Each row has a hidden value. The values are split into ranges, and the tier after each row names the range that its value falls in. Each part has its own value, ranges and names.
[-483 -134  -26 -138 -142  110  -42  143  112  366 -154 -365  170  157
 -153  277 -144 -251 -127  263  181  173 -277  262 -377  221  224 -200
 -248 -300 -787  209  364 -723  384 -294  130  -62 -203   10 -240  154
  -52  -97]  (42)
[ 382  157 -120  157 -252  169  -15  142  260   57  -93  439  -28   15
 -277 -107  -26  298  -61   91   79 -237   97  -34  292  -98  331  211
  175 -138  419  207 -426   -2  -71  425  137 -234  604 -199 -299  103
  -66 -138]  (42)
[-603  -23 -403 -265   14  141 -251   94 -170 -191   42  135 -334 -147
  214  -11  128  141  -81  312 -368  141   10   33  573  281   41 -167
   13 -125 -172 -107 -137   66 -227  -87 -202   37 -102   92 -323  242
  340  -97]  (61)
[-346 -149 -386 -285  -24   63 -228  -24 -138    1   39   95 -308 -185
  237    3   -1  180 -102  362 -303  138  -35   67  597  297  -94 -298
   37 -187 -209 -105  -97   21 -120 -160 -258   30   53  119 -248  135
  489 -124]  (61)
[-161  -93 -267 -562   -9  -22   76 -145    2 -211  166 -167  247 -399
  306 -159  110 -109  427  -96  117  233 -267  341  138   13  136  399
 -324  -65  204  -43  198  350 -355 -421  244  359   58  440  169  174
  -31  356]  (61)
[-498 -144  -46 -194 -173   89  -47  232  124  330 -135 -363  206  158
 -164  277 -155 -232 -102  278  174  189 -315  285 -391  246  246 -199
 -252 -305 -767  198  361 -748  419 -313  157  -53 -222   33 -234  152
  -28  -44]  (42)
[ -53  -52  -73 -307  384  -49   57 -372 -131  342   39 -104   70  -95
  224  111 -122 -238  223 -204  -39 -175  -43 -302 -164  -71   50   64
  110  170  -37 -115  242  324  -76 -226  192  175   91  -24  -73  -48
 -262 -294]  (59)
[-187   74  -19 -352 -156  120   99  -98  122 -475  317 -118  344 -290
  153 -480  293 -148  300 -181  271  370 -270  246   64  -84 -103  448
 -282  -82  203  109  209  446 -407 -112  179  291  -65  487  172   72
 -164  446]  (48)
[  62 -211 -204 -184 -136 -174 -262 -102 -255 -107  -18 -253 -317 -251
  295   90  119  146  -32  437  -21  390  -35  193  145  166 -155 -363
  202  -32 -105 -235 -242   33   17 -207  -45  124  -36 -149   50   -1
  432   74]  (42)
[ 103 -186 -144 -238 -134 -236 -231   16 -201 -139  -14 -239 -219 -190
  212   92  128  117  -26  377   45  388  -90  153  -50  135 -113 -345
  282    5  -10 -268 -273   45  117 -143   77   87  -78 -198   62  -83
  360  138]  (61)
[ -45   -7   -5 -129  -28 -170 -207   60 -212 -274    5 -266 -158  -48
  140   76  263  -47   16  197   81  346  -31  -42 -362   15  -17 -187
  360  168   45 -254 -237  154   81    0  243   88 -276 -334   15  -88
    3   99]  (50)
[-279  464   85  261 -371  541 -253  228  115   78 -277 -310   88  -39
 -543    2 -257 -185 -327  109  444 -121 -162  -74   35  138  164  169
 -193 -503  -54  479  274 -289  161   63  157 -366 -255 -176 -148   90
 -209  -10]  (60)
[ -70   28  -32 -479  -68   32  103  -42   77 -224  327  -89  402 -310
  137 -378   25 -110  333 -229  192  165 -307   60   95  -57  -93  366
 -196  -28  217   81  276  411 -250 -195  187  280   34  457  166  -29
 -144  326]  (48)
[  95 -184 -150 -449  245 -190   49 -210 -261  312  195 -172  138 -260
  409  146 -227  -41  486 -120 -150 -147  -56 -182    2  -77  141  112
   16  349  -93 -117  234  153  -68 -459  187  420  232   89   59   50
 -231 -177]  (58)
[ -71   18  197 -113  296 -183   21 -173 -277   70  157 -159    0  -25
  175   42  109 -129  144 -126  -15   42   64 -369 -370 -196  -31  -80
  338  463 -208 -152  -44  183    3   46  164  206  -85 -245  -66  -93
 -398 -242]  (60)
[ 349  175  -44  128 -292   68  -22  288  147  -71  -32  365  -12  -61
 -268 -103   20  370  -17  114   85 -146   96    3  259 -136  364  208
  193   13  376  176 -534  -83  -50  431  159 -158  519 -234 -234  126
 -119  -30]  (42)
[-378 -162  150 -180 -254   32   75  307  299  196   93 -197  389  299
 -241  -12  -22 -213 -130  181  249  314 -377  224 -534  144   28 -226
 -129 -247 -762  243  321 -675  456  -48  138  -62 -165  141 -245  -25
  -75   37]  (60)
[ 151 -173 -217 -134  -99 -170 -274  -18 -233  -96  -42 -293 -251  -56
  328  229  130   39  144  342  -54  268   27   37 -225   95   59 -237
  311  125   15 -273 -169   53  108 -243  218  182  -68 -338   23   -5
  146    5]  (58)
[ -87  -94  -24 -281  419 -206   54 -335 -335  248   69 -178  -32 -173
  342  201   -2 -134  301 -129 -116  -69   64 -238 -191 -147  138   16
  158  430 -184 -206   42  205 -112 -234  173  311   59 -131  -40   53
 -336 -288]  (42)
[-138   32  -29 -484 -161   28  101   64  117 -394  354 -106  427 -285
  124 -425  148 -102  340 -186  229  299 -337  181   29  -50  -63  398
 -228  -40  219   81  224  367 -261 -166  231  299  -44  484  177    8
 -139  457]  (48)
[  53  -66  -61 -147 -103 -128 -219   17 -106 -166  -19 -229 -148  -36
  105   38  159  -26  -58  252  106  327  -90    0 -254   92 -113 -265
  332  -15   54 -210 -169  136  136  -32  174   13 -177 -260    6 -146
  181   90]  (50)
[ -75   -7 -113 -550  -56   40   88  -14  116 -125  281  -92  416 -272
  127 -309  -63 -141  335 -210  170  111 -356   59   71   11  -52  341
 -211 -105  233   71  349  376 -178 -281  228  246   42  464  137  -42
  -84  305]  (60)
[-598  122 -200 -162 -144  243 -284  242  -92 -378  176  113 -211  -72
   59 -240  147  118 -181  255 -243  213  -47 -126  503  256 -178 -179
   80 -150 -136    6  -68  126 -146   88 -223  -30 -263  116 -283   85
  270    5]  (48)
[-566   25 -429 -155   44  192 -198  138  -84 -191   13  308 -340   -1
  178   26  196  167  -14  254 -443   10  123  -32  488  197  260  -32
   56  -31  -75  -79 -234   57 -270   49 -103   14   30  -14 -458  328
  145 -199]  (42)
[ -36 -156 -165 -582   99 -214   71  -66 -243    0  260 -220  227 -430
  397    4  -85    9  531  -99  -43   82 -177   93  100  -58  164  252
 -160  285    5 -105  157  175 -194 -489  210  487  123  282  185  131
 -162  159]  (65)
[  64  -71  -14 -202 -280 -169 -255  206 -141 -328  114 -225 -111 -154
   79 -105  154  132  -92  343  122  458 -159   78  -54  137 -247 -323
  310  -26   32 -167 -247   62  154    0   63   38 -198 -142   81 -174
  331  263]  (60)
[  32 -174  -74 -477  319 -254  104 -241 -285  301  184 -163  141 -311
  360  124 -181  -45  417 -153 -100 -100  -76 -157   -9 -107  114   85
   22  372 -130 -144  149  167  -86 -384  155  392  201   99   61   31
 -235 -154]  (42)
[-250  261 -170  172 -240  489 -263    2   43  345 -430 -365  -57  -86
 -313  280 -346 -200 -203  212  290 -204 -104   67  102  212  339  130
 -298 -527 -155  374  335 -363  124 -248  158 -266  -98 -190 -168  240
  -93 -167]  (65)
[-282 -322  -74 -279 -154    0  115   51  340  289  -10 -154  298  247
  -46   87   28 -234  -20  211  181  309 -346  407 -458  169  124 -172
 -213 -323 -657  136  313 -546  315 -219  161   15   20  207 -233   72
   53   10]  (61)
[ 305  226 -127  110 -270  231  -42  233  315   14  -86  454   30   50
 -353 -156  -64  249 -101   48  100 -265   34  -97  283  -51  304  235
  179 -218  501  229 -350   56  -37  440  169 -300  512 -169 -316   48
  -57  -91]  (59)
[ -58    5  105  -83  226 -172  -56 -183 -266  -31   53 -209 -105  -27
  191   95  203 -134  107  -15   21  141   68 -238 -404 -139    7 -104
  347  363 -108 -211 -126  207  -11   22  213  165 -144 -320  -47  -62
 -278 -159]  (50)
[  33  198  -65  -25 -259   64  -44  530  162 -296  131  478   35   56
 -250 -209  132  354  -14   85  -76  -60   37  -98  226  -62  319  163
  259   71  333  111 -516  -30  -45  499  148 -135  305 -134 -340   95
 -109   39]  (50)
[  27 -110  -72 -184  -33 -288 -221   24 -339 -254  -19 -337 -242 -193
  263  176  251   61   90  298   35  398    4  101 -250   23   44 -227
  319  237   -1 -324 -345   77   48 -133  205  191 -197 -339   88   -6
   96  136]  (42)
[  -5  -13  100 -324  270 -125   85 -176 -165  212  218 -109  197 -142
  160  -45 -131 -137  243 -233   10  -99  -94 -350 -157 -133  -53   54
  148  298  -85  -54  192  251  -14 -127  159  223   60   28   -4 -124
 -321 -174]  (60)
[-460  102   22  -35 -211  212 -156  259   -5  303 -238 -427  123   -7
 -322  276 -277 -187 -205  243  269   35 -243  144 -187  215  266  -98
 -240 -330 -577  295  297 -676  361 -227  140 -165 -272 -104 -181  159
 -104  -60]  (61)
[-361 -270  -96 -211 -124  114   65   17  365  432 -114 -182  264  318
 -126  165  -82 -315 -118  217  188  197 -344  316 -468  231  130 -215
 -230 -446 -716  191  433 -597  388 -240  145  -97  -31  151 -305   62
   51 -113]  (61)
[-471    1  138 -169 -337  196  -50  475  306  193   14 -298  427  290
 -399   22 -213 -274 -212  166  311  187 -444   88 -492  240   53 -186
 -177 -402 -652  338  479 -687  570 -109  188 -182 -338  105 -234  -64
  -90   71]  (48)
[ -47 -219 -299 -252 -132  -83 -271 -103 -226  -35   14 -137 -331 -305
  295   31   16  202  -80  452 -124  310  -63  179  455  255 -216 -384
  106 -150 -151 -171 -167   35  -40 -241 -204   89   35   15  -18   30
  570   21]  (42)
[   3  -15  105  -79  369 -101   41 -402 -208  249   64 -117  -46  -20
  202   76   52 -197  122 -152  -10  -62   84 -366 -292 -176  -46  -59
  286  329 -167 -131   49  275  -61   -6  133  155   40 -219  -99  -85
 -345 -367]  (50)
[-398 -260   26 -257 -161  -34  108  125  245  160   51 -207  298  201
  -60   48  100 -216  -27  201  195  390 -330  398 -473  129  100 -170
 -208 -216 -739  138  256 -579  286 -165  136   51 -101  197 -206   90
  -20   66]  (59)
[  -9 -108   12 -501  247 -233  145 -172 -211  167  256 -126  250 -341
  257  -41 -122  -51  370 -208    6  -18 -154 -107   10 -129   26  142
  -12  312  -76  -82  141  215 -122 -274  147  355  152  214   98  -16
 -233  -14]  (59)
[  24  394  -41  290 -287  494 -195  -15  146  243 -373 -130  -21 -121
 -473   50 -286  -80 -279   95  404 -269  -50  -31  229   71  238  232
 -149 -517  174  428  103 -133   20   97  139 -386  106 -218 -158  125
 -125 -131]  (59)
[-517   48  -91  -85 -171  305 -153  153  123  408 -290 -404  136   88
 -301  295 -315 -308 -227  234  251   -7 -300  146 -215  299  235 -113
 -297 -508 -574  298  479 -613  371 -317  146 -216 -275  -27 -238  140
  -23 -117]  (61)
[ 110 -180  -99 -347  336 -209   63 -314 -263  376  114 -152   54 -178
  378  202 -163  -84  394 -119 -135 -157   15 -244 -124 -116  139   34
  121  378 -126 -161  150  170  -43 -350  189  349  227  -52   -5   17
 -269 -288]  (65)
[-216   10 -180 -444 -120  102   76 -130  133 -408  213 -130  290 -307
  206 -350  272 -173  336 -127  230  352 -293  355   72   -9   15  458
 -328 -167  256   43  219  436 -415 -245  241  289  -43  481  158  137
  -66  450]  (50)

Part 2:
[ -70   19  -22  -82   74    7  -81  -59 -136   -9  -18   22   25 -114
    9  117    1  -75  177  -20   23   40 -144   64  -19  -49   18  -97
  -25  -67  195   -3  -51   49  -46 -150  -40  -42  -49   65   -8  -47
  149   70]  Z
[-108 -135  182   61  -88   65  223  389  216  143 -108 -212  420   36
    8   85 -103  324   -8  -47    1  -96  386  -86  193  157   29   11
   55  116  252 -344  114  162  166  -85  160  -64  -31  -61  158 -119
   -5   14]  B
[ -12   62  -24   69  -97    7   16  -56   33 -158  120   97    5   37
 -104 -223  107  -39 -380  109  -19  -31 -309 -119   11 -134  -81  -66
 -101  -33 -262  148   89   63   -5  178  147  160  -38  -45 -158   66
  -50   42]  B
[-121   26   15  -70   72   50 -179 -137 -197  -37  -30  -40    9 -148
   32  114  -62 -178  288  -17  226   79 -281  157 -159 -104  176 -110
  -37  -60  240   62  -24   -5   11 -228  -76 -135  -96  159    1   -1
  152  129]  Z
[ -80   65   21   55  -31  133 -107   17  -77 -231   70  -47  118  -10
   23 -257   58  109 -209  137  -46 -114 -104  -65    9  -68  -36  -19
 -250 -182  166   39  161   33  -48   92  172   37  -48   42 -118  124
  180   18]  Z
[-104   77   12  -98    5   13  -40  -51 -134   63   -2  -46  -96 -170
   40 -107  -69  -44   68  -19  180  -16 -101   43 -172  -27  214 -129
  -26  -16  204  139   -4  -66  -77 -127  -12   -1  -97  197   78    0
   33   83]  H
[  13    6 -175    1   51  -70   82    4  -90  -32  -19  132  -22  -60
   41  148   89  -12  -44  -91 -247  -25   68  -77  207  -43 -140   -5
   21  -70  125  -77 -108   68 -110  -40   23   10   -1  -88  -10 -159
  120   29]  B
[ -19   60  -62   73  -64   57   23 -122  112 -161  189  185   -7   16
 -144 -204   69  -64 -446  171    1  -48 -411  -81  -13 -138 -105  -72
 -105  -38 -403  183   77   44    2  218  149  254  -10  -71 -242  123
 -129    9]  D
[-108   10   25  -64  -38   36  -34  -17 -147   37 -104  -71    9 -166
   57   46  -14  -68  149 -101  168  123 -116   25  -23  -63  188  -30
    0   -3  221   -3  -22   12   51 -162  -70 -124 -103   70   51 -110
  109  115]  Y
[ -21  161   49 -100    9  -88  -76 -137  -73  -29  156   20  -77 -108
  -94 -176   33 -113   75  106   35  -39 -292   11 -142  -96   71 -198
  -69  -49  -44  226  -15   15 -114   52   -4  115  -42  126  -49   30
   56   85]  Z
[ -29   70  -57  156 -113  -49   36  212   36 -234   23 -159   57  105
   64 -341   27  128 -447  -20 -151 -345  182 -149  -19  -57 -152  -71
 -154 -117  232   29  170  -38 -124  170  271   35  -43   75   21   53
  136   35]  M
[ -15   98   12  -80   26  -97  -34  -27 -132    5   48    1  -51  -55
  -18 -114   31  -25   -6   32  -29  -54  -88  -22  -76  -52   26 -174
  -30  -28  107  120   -6   51 -149  -37   53   50  -65  123   51  -14
   60   74]  H
[  -2   34  -51   42   -5   24  -55   18 -127 -180   36   86   32   88
  -14 -211  130   83 -429  114 -141  -71 -129 -122   41  -91 -179  -84
 -153 -108   -5   68  120  123 -134   72  227  109  -63    9  -80   97
   52    7]  H
[  13  -65   23  242  193  -36  146  100  345  -25  185  -15  531   77
    8  313 -280  136   66  218 -224 -292  245  174  243  -37  -85  -52
   68   48  -10 -339   13  271    3   64  235    4   67 -196  -35  -42
 -123   75]  M
[  24    1 -177   42   71  -70   74   -6  -77  -61    0  136   21  -31
   47  165   70  -12  -63  -55 -263  -46   70  -57  224  -66 -147    1
   17  -69  104  -97  -93   97 -113  -28   57    0    1 -107  -22 -143
  101   39]  B
[-148  -39    0  -89  -13  103  -33   29  -92   56 -109  -42    3 -144
   31   67  -53  -30   65 -105  209   60 -111   44 -100    7  110  -65
   -4  -13  238   -7    2  -38   51 -210  -41  -55  -88  120   41  -27
   82   52]  M
[  30   16 -167    4   64 -140  103   21  -39    0    2  110  -21  -39
   18  170   52  -41  -15  -98 -247  -78   88  -51  165  -42 -151  -60
   70  -30   98  -67 -125   70 -129  -38   26   24   10  -65   24 -171
   82   45]  D
[-146  -39   -6  -95   -4   96  -34   18 -105   70 -114  -36   -9 -152
   37   81  -59  -39   83 -110  214   68 -110   51 -104    5  124  -68
    8   -6  244   -3   -9  -39   44 -228  -49  -62  -92  126   54  -36
   75   56]  M
[-101 -164  128  171   52   14   40  231  339  -44  -17 -208  565   92
  -52  404 -237    9  241   -7   56 -164   62  193   77  -15 -122  -81
   88   74  148 -382   58  193  235 -101   90 -152   26 -102  -11  -63
   64  108]  H
[-120   -5  -23  -83   45   78  -91  -52 -144    3  -64   -6    1 -148
   37   97  -37  -77  149  -57  145   63 -164   80  -80  -39   94  -72
  -31  -60  239   10  -27  -11    3 -198  -53  -69  -76  107    3  -24
  132   70]  H
[  -6   79  -24   85  -75  -43   50    0   18 -110  111   37   -5   47
  -49 -256   47   12 -373   94  -31 -128 -128 -111  -22 -101  -19  -93
  -72   -8 -138  141   94   42  -73  144  194  130  -52   24  -48   53
  -77   52]  D
[ -33   93  -20  -25  -38  -95   34  -53  -91   25   36   -5  -95  -98
    5  -99    3  -83   -9  -30   57  -24  -92  -32  -60  -81  148 -104
   20   24   47  134  -28  -10  -73  -25   17    9  -75   94   61  -74
   -6  110]  B
[ -50   29  -31    1  -96   58   43  -39   85  -81   96  128  -25  -17
 -136 -169   82  -36 -358   69   45   -5 -338 -103  -30  -73  -94  -78
  -70  -16 -275  144   58   18   32  127   89  213  -24  -30 -165   68
  -75   -1]  D
[  11   20 -116   95  136  -15  180  -27  227   -7  157  110  261 -164
   34  306 -108   57  213   66 -335 -125  178   59  374  -30  -69   79
   24  -72   32 -258 -153  128  -20  114   -5   43  106 -274 -128 -196
   64   35]  Y
[ -49    5 -131  -57   42  -21   42   15  -53   13  -39   65  -43 -121
   32  124   10  -36   18 -113  -88  -36    6  -10   56  -12  -74  -55
   18  -61  184  -34  -91  -10  -77  -94  -27   17  -15    8    5 -107
  118   27]  M
[ -68  -97  110   27  -40 -103  190  239  346  150  -11 -137  308    8
 -124  280 -154   -2  178 -108   60 -115   74   59   36   58  -75 -140
  191  171    2 -220  -36  105  177  -65    2   -2   27  -54   73 -156
  -48   74]  U
[ -62  109  -24  -65  -44  -36    6 -121  -20   30  100   54 -166 -128
  -65 -175  -34 -134 -118   27  175  -34 -289    6 -202  -87  142 -164
   -2   25 -116  258  -12  -76  -64   16    6  137  -69  143  -22   34
  -97   75]  U
[ -27   35   38  -62   14   82  -90 -169  -12  -92  150  213   49   -5
 -192  -99  110  -67 -238  224   44  116 -547  -21  -35 -117 -115 -140
 -109  -40 -369  159   57  159    3   82   79  231  -31  -40 -238  140
  -72    8]  H
[  -7  -22 -123  191  208    9  144   -3  197  -19  148   70  311  -63
  104  300 -247   91   84  129 -236 -250  273  150  251  -39    6   29
   45  -30  112 -262  -69  133  -73   15  147  -10   55 -163  -33  -87
  -62   56]  U
[-123  -13  -30  -80   58   79 -127  -79 -187  -16  -81   -5   -4 -143
   45  129  -36 -118  177  -65  175   88 -207  106 -101  -63  105  -77
  -29  -62  256   14  -29   -8    7 -237  -63 -105  -90  122    4  -20
  144   88]  H
[ -76    6  -40  -88   63   27  -52  -31 -130    8  -40   32   12 -124
   22  107    1  -40  125  -44   14   38  -97   42   -3  -26   10  -79
  -23  -68  213  -18  -50   33  -46 -153  -34  -29  -49   59    2  -53
  140   52]  H
[-123  -23  -28  -74   24   62  -58  -28 -109   33  -80  -13  -14 -137
   30  108  -61  -93  102  -90  188   54 -160   80 -109  -36  101  -88
   13  -16  203   16  -27  -27   21 -208  -50  -62  -83  116   29  -33
   76   75]  M
[   2   -3 -178   90  191   -6  197  -37  379   -4  218  172  268 -171
  -23  418 -178    4  217   67 -352 -217  125  133  323   -6 -197   27
   59  -83  -50 -267 -200   79  -17  131  -30  137  168 -291 -200 -157
   35   -7]  M
[  46   45  -55  -85  135 -134    4  -16 -107   13   46  110   65  -41
  -28  163   83    1  144   26 -283  -18   11  -13  161  -30 -170 -129
   14  -65  118  -68 -112  180 -170  -58   14   43   10  -44    6 -122
  148   40]  Z
[   6   61  -16  -47  -40    4   -8 -122   95 -100  179  223  -16   14
 -229 -150  134  -88 -362  167  -37   30 -514  -84  -29 -113 -224 -161
  -80  -29 -458  194   32  109  -19  187   81  314    5  -69 -252  108
  -93  -11]  M
[ -10  -91  112  261   65  -47  180  201  329   -5   99 -125  554  131
   -5  231 -228  164   25  144 -119 -234  272   86  233  -22  -12  -28
   87  121    5 -347   78  274  106   46  252  -69   21 -172   42  -79
 -128  103]  B
[ -44   44   20   54  -88   54  -21  -48  -12 -141   64   41   59   -6
  -61 -187   78  -20 -280   99   41   27 -291  -82   16 -132   -5  -38
 -113  -37 -155   95  100   82   34  113  117   81  -64  -35 -134   49
   -9   61]  Y
[-105  -32 -115  -22   44   60  -33  -40 -125   -8  -87   35  -39 -125
   74  142  -53  -94   28 -108  111   23  -97   66  -45  -56   65  -38
   13  -41  219  -10  -45  -37  -11 -197  -20  -76  -74   75   19  -53
   75   67]  U
[  11   -6  -47    9   74  -37  244   93  266   86  101   84  273 -156
  -28  293  -38  134  214    5 -362  -75  229  -30  408   55 -143   53
   58  -29   29 -295 -157  156   16  107  -37   90  116 -286  -86 -246
   85   -6]  Y
[  -2   95   26   95  -87 -114  -56  204  -81 -249   12 -201   97  139
   36 -323  104  111 -259    5 -192 -282  137 -149  -15  -68 -174 -127
 -177 -136  310   26  170   48 -150  120  243  -24  -54  107   52   35
  255   65]  Z
[ -33   45  -29   52   17  123  -89  -55 -129 -198   85  112   64   41
   -3 -252   92  108 -420  208  -78  -47 -194  -85   32  -99  -83  -45
 -214 -137  -34   86  151  116 -110   87  236  125  -68    6 -137  162
   21   -2]  H

Next part:
[  16   59  -59  -71  158   75  -77  104   -1 -125   34 -121  -14   39
  269 -126  127 -109   73  -47  241   75  -69   52   47   24  -50  -15
   46  108   85  -59   62   49   -7 -135  109 -176  -14 -116  -11  -23
  -37  -45]  kem
[ -65   52   81  -80 -112   78  -49  -20  -60 -110   -9 -149  -69    7
  179 -100    9 -130  -58   43   48  105  -66  -45  -28  -23  -42   49
  -33  -57   54 -121  -11  -33   46 -145   22   31   40  -37  140  -22
   51   57]  fofa
[ -70  -97  100  106  -77  -35   35    1 -103  -61    9    4  -81    9
    8   18  -46  -68  -25   61   53  -18    8  -20   19  -77   71  105
  -72  -50    9    7    7 -103   82   72  -94   -7   68  -32   34    3
   43   -7]  feveg
[   9  -16   52   27   49   51  -49   22   -6  -77   22 -126  -33   28
  107  -68   -8  -64   -4  -23  184   38   26   10   28  -34    2  -22
  -15   -6   22  -11  108   87  -72  -59  -77  -34   61  -40  -77  -35
   38  102]  kem
[  21 -119  116  133   95  -61   -1   11  -47  -31   36  -21  -69   91
   89   55   36  -47   26    0  249   -5   37   17   73  -69   38   45
  -47   12   61   35   35    6   18  104  -79  -55   49  -83  -77  -39
   44   38]  Gata
[-148  -16   86   79 -225   49   26  -85 -154  -71  -19    7 -108  -92
  -17  -28  -73   -4 -115   91 -127   -7   -4  -62  -51   18   43   94
  -99  -73  -33  -25  -66 -175   91    4  -87   39  104   66  150   88
   44  -11]  fug
[  46  -15  -49   97  220   61  -90   32  -32  -14   33    5  -30   10
  112  -36  131   69   53 -118  189    0   54   88   73   70  -19  -73
   16  186   -3   71   53   80 -110    4   -6 -139   76    8 -173   46
  -37   11]  fug
[ -46  -41   57  -18  -35   53  -13   84  -43 -154   11  -92  -39   39
  145  -81    2 -168   19   51   75   27  -26   -3   22 -110   81   79
   12  -41    2  -86   83  -54   74 -119  -16  -34   36  -87  108  -17
    0   -6]  kem
[  79  -35 -288  -71  122   70  -90   24   18   98   56  204  149 -173
 -189  -86  113  171   79 -107 -184    9  -43   99  -44   93  -48  -17
  162  280  -73  210   32  136 -143   79  198  -53   89  142 -221  -27
 -168   -9]  feveg
[ -64   35   52    4 -135   20  -54 -159 -119  -38  -53 -115 -136  -31
  157  -72   19    0  -97   25   53  144  -93  -55  -82   28 -164   16
 -131  -12  153 -100 -129  -28  -16   -2   -1  -53  -38    2   74  -59
  125   49]  bugo
[  49  -91   -6   21   57   17  -67    3  -20  -51  -13  -64  -25   42
   95  -65   54  -47   46  -33  113   75  -26   34   -8 -111  -35    2
    3   60   66  -27   59   89  -77  -11  -13  -67  -18  -47  -81 -114
   34   74]  bugo
[  78    3  -21  -34   67  112 -117  -90   39  -11   15  -91   21  -17
   99  -87  101   78  -15  -56   98   93   -9    9  -58   52 -114  -90
   48   96   56   15   30  182 -150  -66   43   -2   52   42  -98  -63
   -3  173]  gek
[ -89  -81  112  112 -126   49   -9  -73 -141  -96  -32    5 -125    1
   97   -7   33  -16  -58   67  -47    7    4  -33  -25  -47   52   80
  -74  -18    1  -75  -70 -158   95  -20  -65   -1   59   16  169   63
   38  -11]  fug
[   0  -83   10   37   73  -18  -34   69  -69  -80   -2  -26  -61   65
  144  -39   73 -111   67  -16  135   46  -40   45   47 -112   15   68
  -15   65   60  -47   28  -29   32   -3   13 -112  -18  -95   -5  -61
   16  -42]  feveg
[ -30  -32  109  -20 -105   59    6    4   11  -98   21 -153    5    3
   41  -58  -61 -101  -38   80   96   28  -17  -50  -49  -66    9   43
   -2 -119   27  -17   87   37   21  -66  -71   82   96  -46   18  -54
   32  144]  fofa
[  -1   -3   69   65   40  -90  -71  -77 -120   79   -6  -28 -139   36
   70   16   -6  -26  -53  -95  161  116    7   17   79   -8  -99   13
 -141   49   82    4  -49   53  -97  116  -57  -25   19   10 -130  -77
  146   66]  Gata
[ -22  -43   78   61  -27   38  -26  -64  -54  -97  -12 -110  -81   27
  160  -46   43  -23  -24   43  154   53  -32  -26  -41  -23  -51    9
  -57  -14  106  -57  -15  -10   10  -18  -43  -74    2  -56   34  -34
   56   52]  bugo
[ -35  -83   75   58  -57  -23  -13  -50  -97  -69  -23  -44 -101   39
  133  -16   45  -62   -9   48   90   66  -62  -19  -25  -83  -34   78
  -73   -3  111  -69  -61  -70   63   37  -11  -63  -25  -65   71  -61
   65   -3]  feveg
[ 107  -71  -19  133   81  104 -135 -231    2   86  -12    3  -15  -58
  -25  -20  110  290  -57 -103   42   53   78   21  -90  103 -144 -166
   -8  161   33  108  -22  221 -268   73  -66    4   86  163 -229  -27
   28  243]  bugo
[  66   24 -332 -221  -56  204  -44  -35  152   63  111  162  326 -324
 -334 -147   56  257   15   34 -346  -32  -96    6 -225  215  -67  -29
  299  175 -104  292   59  191 -103    4  289   98  188  210 -139   -7
 -285  106]  fofa
[ -75  -32  119   -9 -185  115  -57 -102  -99 -121  -39  -62  -99    1
  152  -68   42  -59  -87   76 -115   76  -24  -63  -65  -61   28   64
  -26  -49   -3 -150  -60 -103   74 -152   -5   80   53   32  260   26
   38   61]  gek
[ -21  -62   88  -40  -78   48  -11   30   -8 -139    5 -132  -19   46
  127  -74  -10 -154    0   78   86   54  -45  -34  -30 -129   36   72
   14  -83   49  -86   74   -1   56 -101  -17   19   24  -89   98  -77
   24   73]  gek
[ -92  -28   94   64 -123  -27   17  -83 -133  -37   -3    0 -115  -23
   63    9   -6  -25  -75   67   28   37  -42  -49  -17   13  -21  100
 -102  -33   68  -23 -103 -132   99   72  -19  -14   42   -7  104   16
   63  -26]  Gata
[   9 -123   24   59   55  -25  -12   65  -52  -75    6  -11  -39   62
   86  -18   48  -97   69    9  122   18  -23   36   33 -134   42   75
   -4   41   46  -14   50  -20   35   31  -14  -84    0  -89  -24  -69
    7  -16]  feveg
[  74  -58  -80   25  186   44 -107   32  -24  -32    4    0  -18   41
  152  -66  171   10   90  -98  134   64  -23   86   31  -30  -52  -33
   44  194   54   -1   26   87  -87  -22   74 -142  -11  -33 -106  -54
  -31    3]  fug
[ 103  -89 -187 -108  -46  139  -47  -96  135   38   63   81  231 -190
 -238  -93   43  211   14   42 -197    1  -53  -10 -204   64  -63  -38
  210  105  -23  205   70  218 -134   42  147   87  111  140 -145  -97
 -165  189]  gek
[ -39  -63   97   96  -79    7   11  -66  -50  -65    0 -107  -65   -9
   31  -24  -62  -13  -52   56  136   17    4  -40  -43  -36  -22   18
  -84  -78   69    9   33   14  -19   48 -132  -21   47  -27  -45  -43
   80  101]  bugo
[ -67  -27   87  -14  -80   71   24   54  -19 -174   30 -116  -18   13
  129  -71  -17 -138   -9  110   96   -3  -31  -42  -18  -57   76   80
   17  -93   20  -60   74  -70  113 -108  -21  -14   64  -90  139   10
  -16   12]  gek
[ -28    0   65  -30  -93   48   -5  -34    6  -81   24 -148   -3  -26
   54  -75  -60  -61  -52   66  118   51  -37  -53  -58  -10  -41   19
  -18  -91   66   -6   59   60  -12  -38  -42   23   58  -36   -6  -64
   42  122]  gek
[ -75   36   72   61 -117   46  -46 -141 -118  -27  -30  -91 -127  -53
   83  -54  -24   36 -115    5   38   79  -11  -44  -45   60  -92  -10
 -126  -21   60  -43  -66  -18  -49   -1  -82  -13   49   55   18   12
  107   78]  bugo
[-145  -95  132  152 -192   80  -12  -80 -215  -74  -36  132 -156  -40
   10   25   21   14 -101   56 -261  -44   75  -29   12  -39  166  123
  -72    0 -147  -68  -93 -267  133  -42  -90   94  151  123  263  179
    6  -49]  feveg
[  71   -1 -128   75  202   69 -112  -51  -24   94   51  114   21  -86
  -36  -21  139  213   17 -149   45    1   58   87   30  169  -71  -99
   48  257  -40  173   -1  134 -179   82   57  -77  122  130 -242   55
  -76   49]  feveg
[  -7  -52   61   42   39   73   -3   53   10 -143   40 -107   -3   34
  127  -55   25  -69   25   50  186  -19   11   -2    4  -37   59   14
   32  -23   23   -7  106   13   29  -71  -46  -61   67  -83    8    3
  -25   45]  kem
[-269   52   97   95 -420  119   12 -224 -293  -17  -48  167 -184 -222
 -102   -4  -63  125 -256  109 -486  -21   23 -110  -87  161   73  137
 -145  -46 -159  -41 -246 -367  164  -17  -48  165  206  266  369  275
   24  -76]  feveg
[ 155 -101 -175  -54   93  136 -160 -108   66   62    5   88  116  -81
  -69  -95  166  199   45 -101 -150   80   -9   62 -112    2  -89  -97
  160  237  -22   94   35  246 -229  -20  134   24   45  147 -162 -104
  -97  179]  kem
[   4  -95   99   67  -47   50  -15  -57   -8  -98    2 -109  -35   30
   84  -36    1  -22  -21   60  123   23    7  -33  -52  -73    5    8
  -17  -54   58  -25   55   40  -15  -20  -89   -4   39  -40    6  -56
   41  125]  kem
[-130   37  122   -3 -254   89   14  -97  -87  -89   -1  -95  -71  -89
   11  -63 -108  -37 -149  108  -79   27   -8  -97  -75   36   16   62
  -70 -143  -20  -44  -17  -89   59  -74  -81  110  126   59  158   54
   56   88]  gek
